Here is a tiny trained network, its code and every weight. The questions are about switching its units off for an input and a class, where a switched-off unit gives its printed mean instead of its output.

import numpy as np


def w(rows, s, z=0):
    codes = np.array(rows[::2]) - 128.0
    scale = np.full(codes.shape[1], s)
    scale[-1] = z or s
    return codes * scale


def f(y):
    return y / 2 * (1 + np.tanh(0.7978845608 * (y + 0.044715 * y**3)))


def log_softmax(a):
    a = a - a.max(-1, keepdims=True)
    return a - np.log(np.exp(a).sum(-1, keepdims=True))


def net(x, mask):
    res = np.array(x, float).reshape(1, 5) / 4 @ E
    y = f(res @ A[0][:, :-1].T + A[0][:, -1])
    res = res + np.where(mask, y, B[0][:, -1]) @ B[0][:, :-1]
    return log_softmax(res[-1] @ U[:, :-1].T + U[:, -1])


A, B = {}, {}
E = w([
[103,95,113,113,139,222,33,106,128],'x0',
[95,46,142,190,208,190,154,32,99],'x1',
[105,119,123,154,78,80,165,103,42],'x2',
[89,101,255,150,113,120,45,183,121],'x3',
[165,206,175,84,81,202,148,150,46],'x4',
],0.0092)
A[0] = w([
[87,94,112,146,167,218,91,43,123,100],'N0',
[100,125,160,125,120,39,35,139,227,254],'N1',
[136,140,74,169,166,122,210,63,106,206],'N2',
[160,149,97,174,79,7,254,169,100,214],'N3',
[86,114,119,128,195,160,65,87,134,138],'N4',
[196,109,100,81,187,195,97,97,165,156],'N5',
[93,87,213,116,74,108,110,181,73,185],'N6',
[121,189,74,14,73,158,127,212,148,163],'N7',
[75,79,110,185,182,142,28,130,191,191],'N8',
[226,152,77,111,86,125,124,240,234,188],'N9',
[147,193,128,140,69,57,151,155,7,192],'N10',
],0.0072,0.0038)
B[0] = w([
[180,94,80,198,118,168,71,70,39,235],'N0',
[72,17,187,82,149,145,94,254,186,250],'N1',
[182,58,116,151,86,64,160,68,126,228],'N2',
[166,151,89,151,67,38,162,146,112,254],'N3',
[155,96,99,148,222,179,82,124,80,203],'N4',
[112,157,62,143,203,208,103,79,134,211],'N5',
[73,100,188,66,120,107,197,135,138,220],'N6',
[144,189,146,109,78,91,103,48,143,219],'N7',
[83,48,73,153,223,206,116,151,143,252],'N8',
[124,190,81,79,100,10,30,148,209,242],'N9',
[148,123,171,111,51,49,200,45,51,223],'N10',
],0.0073,0.0085)
U = w([
[177,163,80,165,91,126,214,178,145,134],'0',
[153,110,107,223,177,246,55,103,49,163],'1',
[94,154,99,108,130,83,28,239,222,61],'2',
[136,242,114,94,142,158,63,42,196,24],'3',
[56,119,254,74,64,91,123,147,87,253],'4',
[15,56,152,122,207,173,99,140,181,170],'5',
[120,164,104,136,142,125,141,158,64,4],'6',
[187,155,106,154,73,38,187,39,76,174],'7',
],0.007,0.0032)

Each question gives the input, the list of numbers given to net, and the class t.
The units are the neurons (one row each of A and B). Each row of codes is followed by its name. A weight is (code - 128) times the scale printed after its matrix; where a second scale follows, it is the last column's (A, B and U).
mask holds one flag per neuron, in row order. A switched-off neuron (its flag False) gives its mean, the last column of its row in B, instead of its output. The means were averaged over made-up inputs and are rounded, as every weight is.
A unit's drop is (log p(t) with every unit on - log p(t) with that unit switched off) / (log p(t) with every unit on - log p(t) with every unit switched off).
The circuit of an input: a set's keep is (log p(t) with only the set's units on - log p(t) with every unit switched off) / (log p(t) with every unit on - log p(t) with every unit switched off). Starting from all 11 units, units are removed one at a time, each time the one whose removal leaves the highest keep (on an exact tie, the one counted first), for as long as the keep stays at least 0.8.
units of the circuit, in order: the units of the circuit, biggest drop first
most important unit: the unit with the biggest drop
k most important neurons: the k neurons with the biggest drops, biggest first
drop of u: that unit's drop, to one decimal
input [-7,-7,-1,2,4], class 7: most important unit : N10
input [-7,-6,4,4,-5], class 4: units of the circuit, in order : N1, N10
input [-1,3,0,1,-2], class 1: units of the circuit, in order : N9, N6
input [-5,-1,-4,-6,-7], class 2: 2 most important neurons : N9, N10
input [8,-6,6,0,-8], class 5: units of the circuit, in order : N8, N3
input [-1,-2,-8,-4,4], class 3: units of the circuit, in order : N7, N5
input [4,-4,-5,1,5], class 3: 2 most important neurons : N7, N1
input [-4,7,-2,4,0], class 1: units of the circuit, in order : N1, N9
input [-2,4,-7,1,2], class 1: 3 most important neurons : N1, N6, N9
input [-6,7,-4,-2,-3], class 1: 2 most important neurons : N10, N9
input [4,8,5,6,-8], class 1: 3 most important neurons : N0, N4, N9
input [-2,-1,-8,-4,2], class 3: 3 most important neurons : N1, N7, N5
input [7,6,-7,1,-5], class 1: drop of N0 : 0.2
input [2,5,-8,-2,-7], class 1: drop of N4 : 0.1
input [2,-6,5,2,-2], class 4: drop of N10 : 0.2
